In the rows, 128 means zero.
Each row is followed by its class. Each block has new classes.
[153 114 127 124 134 169  59  99 138 130 156 139 165 130 135 117 133 173
 166 147 145 140] : Q381
[163 123 129 136 150 169  65  86 118 134 152 149 186 154 118 123 129 181
 101 105 140 141] : Q620
[154 134 121 129 147 130  95 110 115 124 151 144 158 147 121 130 123 141
 120 111 128 135] : Q620
[161 126 122 139 152 114  53 110 113 113 161 141 172 149 130 133  95 138
  96  98 119 124] : Q620
[196 123 135 126 150 170  82  82 104 166 139 146 173 165 126 124 171 171
  51  50 165 155] : Q620
[132 117 126 130 154 156  67 110 132 178 136 139 175 127 112 124 252 193
  81  43 178 111] : Q620
[166 144 122 137 115 131  73 121 142 147 165 143 150 124 125 128 155 167
 124 157 121 121] : Q774
[148 136 114 138 124  83  82 140 133 160 144 121 148 145 125 123 138 145
  94 100 119 122] : Q620
[119 137 128 129 149  97  79 123 130 149 134 139 150 123 134 121 145 151
 169 143 149 123] : Q620
[214 119 121 139 117 112 120 161 123 165 136 145 159 138 137 140 144 106
  61 140 125 162] : Q381
[154 134 124 137 123 138  80  98 136 160 164 143 158 137 128 121 149 159
 134 144 135 125] : Q633
[149 127 114 134 151 150  54  93 134 124 162 145 167 143 126 128 131 163
 127 129 126 123] : Q620

Each row is followed by its class.
[128 121 133 128 125 123 123 121 128 122 123 130 123 125 132 135 133 123
 127 135 136 128] : H
[128 130 133 124 126 123 130 128 138 128 126 128 121 130 131 132 132 124
 130 127 134 139] : M
[126 149 130 118 127 117 139 130 138 121 124 136 122 131 127 125 117 122
 136 116 132 135] : M
[126 115 137 120 125  93 127 122 136 122 121 144  95 118 144 161 126 137
 148 132 127 122] : H
[126 136 131 122 126 118 138 129 134 120 123 138 121 130 113 133 122 120
 133 125 139 130] : M
[127 121 133 119 125 111 126 125 128 123 127 139 117 121 136 144 124 124
 133 134 128 124] : H
[123 145 127 111 128  97 143 132 138 122 116 141 111 133 126 133 111 119
 139 112 129 132] : M
[128 106 142 127 125 121 122 117 128 118 117 134 109 115 146 152 145 130
 132 144 138 124] : H
[126 128 135 117 125 113 130 124 133 123 122 136 115 119 139 139 127 128
 133 129 130 129] : H
[129 133 124 134 130 141 124 129 126 124 130 121 140 131 128 116 132 118
 120 127 134 131] : M
[127 144 133 123 125 128 134 129 132 124 126 133 126 134 130 119 126 123
 130 116 137 137] : M
[125 131 127 125 130 131 129 129 135 126 127 126 126 131 128 123 133 129
 129 123 137 130] : M
[126 138 130 123 129 140 133 127 133 129 126 126 125 132 129 120 134 132
 129 122 136 133] : M
[129 119 137 126 125 130 124 121 127 123 123 132 119 119 137 139 130 134
 133 136 134 128] : H
[132 131 129 128 128 139 132 124 132 124 125 124 127 130 133 119 140 122
 122 124 144 133] : M
[127 111 132 124 126 115 125 120 130 122 124 131 115 119 140 147 138 129
 131 135 132 105] : H
[127 147 132 120 120 103 133 135 129 128 130 142 131 129 119 131  88 114
 140 121 125 135] : H
[127 137 129 135 126 150 127 125 125 125 128 122 143 134 124 110 129 122
 120 125 136 134] : M
[129 124 138 130 132 132 123 124 124 121 125 130 125 126 136 133 126 123
 125 138 135 133] : H
[126 140 136 121 121 110 131 129 126 125 122 140 126 129 125 137 101 122
 138 125 120 132] : H

Each row is followed by its class.
[128 119 123 125 126 129 125 131 111 132 129 107 121 121 140 132 132 121
 129 130 130 133] : Q315
[135 128 129 127 134 119 126 121 136 122 123 141 134 127 120 124 138 112
 126 135 117 127] : Q460
[125 136 122 120 132 131 124 145 135 136 149 116 167 130 162 126 124 149
 136 139 113 121] : Q26
[141 122 124 124 139 126 129 124 125 131 123 123 134 129 138 129 145 133
 134 135 114 129] : Q898
[129 128 118 126 136 122 126 115 124 121 115 131 133 128 119 127 140 118
 127 137 108 123] : Q460
[130 138 128 134 126 125 131 115 128 123 136 136 158 133 123 124 126 124
 124 134 114 129] : Q880
[136 124 122 118 139 123 128 121 124 130 126 121 125 130 151 124 144 132
 136 134 114 133] : Q898
[125 131 120 117 119 134 121 134 124 129 125 106 133 126 152 138 118 124
 127 130 121 140] : Q26
[143 123 120 122 144 123 129 119 125 129 121 130 142 130 138 124 144 141
 136 135 111 125] : Q898
[144 124 125 123 142 123 126 121 131 129 122 125 135 127 142 124 141 130
 135 138 118 129] : Q898
[116 126 134 127 126 119 121 120 119 117 121 136 110 127 115 125 135  89
 119 129 127 137] : Q460
[137 126 113 121 131 127 128 124 111 131 122 105 145 128 145 127 135 124
 129 142 112 133] : Q315
[132 126 123 136 134 126 129 125 125 127 131 138 147 131 126 122 136 132
 132 134 115 127] : Q880
[133 123 115 117 129 129 128 122 114 125 113 103 133 133 147 134 144 132
 132 131 114 140] : Q315
[135 120 110 123 133 128 124 124 107 130 129  99 136 133 148 130 133 133
 131 141 116 129] : Q315
[129 119 133 137 134 122 130 120 137 125 129 155 143 133 119 127 138 133
 128 131 118 123] : Q460
[134 117 128 118 139 124 125 121 132 126 115 125 119 125 135 131 142 129
 136 131 120 131] : Q898
[137 120 121 119 141 124 122 128 124 125 114 120 128 124 145 132 147 121
 135 140 111 128] : Q898
[136 125 111 125 129 132 125 134 114 136 138  98 147 133 158 125 129 128
 136 140 122 132] : Q315
[142 122 123 120 150 123 123 123 129 127 113 119 113 130 142 127 151 136
 138 135 116 129] : Q898
[125 131 138 121 138 122 125 124 144 113 126 152 138 120 116 131 130 121
 125 135 117 120] : Q880
[140 121 114 115 148 119 125 122 130 126 112 119 120 119 141 128 149 131
 136 136 114 128] : Q898
[132 132 128 118 137 127 126 112 136 121 122 142 149 129 126 126 139 120
 128 138 103 126] : Q880
[132 125 132 130 147 118 130 120 135 126 121 145 142 125 123 126 143 133
 132 138 113 120] : Q460
[134 122 136 128 140 121 129 121 139 126 121 149 133 126 124 120 142 131
 129 136 111 124] : Q460
